Below are the code and all the weights of a small trained network. Each question names an input and a class and asks about switching units off, where a switched-off unit gives its printed mean instead of its output.

import numpy as np


def w(rows, s, z=0):
    codes = np.array(rows[::2]) - 128.0
    scale = np.full(codes.shape[1], s)
    scale[-1] = z or s
    return codes * scale


def norm(h):
    return h / np.sqrt((h * h).mean(-1, keepdims=True) + 1e-5)


def f(y):
    return np.maximum(y, 0)


def log_softmax(a):
    a = a - a.max(-1, keepdims=True)
    return a - np.log(np.exp(a).sum(-1, keepdims=True))


def net(x, mask):
    res = np.array(x, float).reshape(1, 4) / 4 @ E
    u = 0
    for l in range(3):
        y = f(norm(res) @ A[l][:, :-1].T + A[l][:, -1])
        res = res + np.where(mask[u : u + 3], y, B[l][:, -1]) @ B[l][:, :-1]
        u += 3
    return log_softmax(norm(res)[-1] @ U[:, :-1].T + U[:, -1])


A, B = {}, {}
E = w([
[140,173,55],'x0',
[231,119,116],'x1',
[89,92,2],'x2',
[86,47,90],'x3',
],0.0048)
A[0] = w([
[201,9,175,74],'L0N0',
[88,28,99,3],'L0N1',
[150,103,21,95],'L0N2',
],0.012,0.0028)
B[0] = w([
[252,108,155,243],'L0N0',
[16,151,106,221],'L0N1',
[169,144,68,254],'L0N2',
],0.014,0.0046)
A[1] = w([
[159,211,124,12],'L1N0',
[112,250,222,4],'L1N1',
[32,81,157,124],'L1N2',
],0.019,0.0017)
B[1] = w([
[184,118,83,212],'L1N0',
[55,3,127,254],'L1N1',
[123,166,188,208],'L1N2',
],0.025,0.0075)
A[2] = w([
[127,145,243,131],'L2N0',
[126,196,117,21],'L2N1',
[48,108,8,9],'L2N2',
],0.011,0.0011)
B[2] = w([
[166,255,234,217],'L2N0',
[217,153,60,155],'L2N1',
[11,203,114,254],'L2N2',
],0.0089,0.0046)
U = w([
[68,181,197,211],'0',
[185,104,77,138],'1',
[90,139,214,1],'2',
[155,170,41,83],'3',
[40,188,67,138],'4',
[182,149,133,61],'5',
[207,92,213,116],'6',
[58,7,166,209],'7',
],0.017,0.0036)

Each question gives the input, the list of numbers given to net, and the class t.
The units are the neurons (one row each of A and B). Each row of codes is followed by its name. A weight is (code - 128) times the scale printed after its matrix; where a second scale follows, it is the last column's (A, B and U).
mask holds one flag per neuron, layer by layer. A switched-off neuron (its flag False) gives its mean, the last column of its row in B, instead of its output. The means were averaged over made-up inputs and are rounded, as every weight is.
A unit's drop is (log p(t) with every unit on - log p(t) with that unit switched off) / (log p(t) with every unit on - log p(t) with every unit switched off).
The circuit of an input: a set's keep is (log p(t) with only the set's units on - log p(t) with every unit switched off) / (log p(t) with every unit on - log p(t) with every unit switched off). Starting from all 9 units, units are removed one at a time, each time the one whose removal leaves the highest keep (on an exact tie, the one counted first), for as long as the keep stays at least 0.8.
units of the circuit, in order: the units of the circuit, biggest drop first
unit that matters most: the unit with the biggest drop
top k neurons: the k neurons with the biggest drops, biggest first
k most important neurons of layer l: the k neurons of layer l with the biggest drops, biggest first
input [-6,-5,-3,3], class 2: units of the circuit, in order => (L1N2)
input [5,-6,5,-5], class 3: top 3 neurons => (L1N1, L0N1, L1N0)
input [-3,-8,5,-5], class 2: units of the circuit, in order => (L1N2, L0N2)
input [6,2,1,6], class 4: top 2 neurons => (L0N0, L2N2)
input [-4,-3,-8,6], class 6: units of the circuit, in order => (L0N0, L1N1)
input [-6,2,5,7], class 0: units of the circuit, in order => (L0N1, L1N2)
input [5,-6,-3,3], class 0: top 4 neurons => (L0N0, L0N2, L1N2, L2N0)
input [-5,-1,-3,0], class 6: units of the circuit, in order => (L0N1, L1N1)
input [-2,2,4,-1], class 1: top 3 neurons => (L0N2, L1N1, L2N0)
input [3,5,3,6], class 4: top 3 neurons => (L0N1, L2N2, L1N0)
input [1,5,3,4], class 4: 2 most important neurons of layer 1 => (L1N2, L1N0)
input [7,-1,1,-4], class 3: top 2 neurons => (L1N1, L0N0)
input [7,6,3,5], class 3: top 2 neurons => (L0N2, L1N1)
input [-4,-7,6,-2], class 0: 2 most important neurons of layer 1 => (L1N2, L1N1)
input [0,6,4,2], class 1: unit that matters most => L0N0
input [1,7,-8,-7], class 7: top 2 neurons => (L1N1, L0N2)
input [-8,-1,4,-4], class 2: top 2 neurons => (L0N2, L1N0)
input [-3,-2,7,3], class 4: top 2 neurons => (L0N2, L1N1)
input [-1,1,-1,5], class 5: top 3 neurons => (L1N1, L0N0, L2N2)
input [-7,1,-1,3], class 6: unit that matters most => L0N0
input [8,1,8,0], class 3: 2 most important neurons of layer 0 => (L0N2, L0N1)
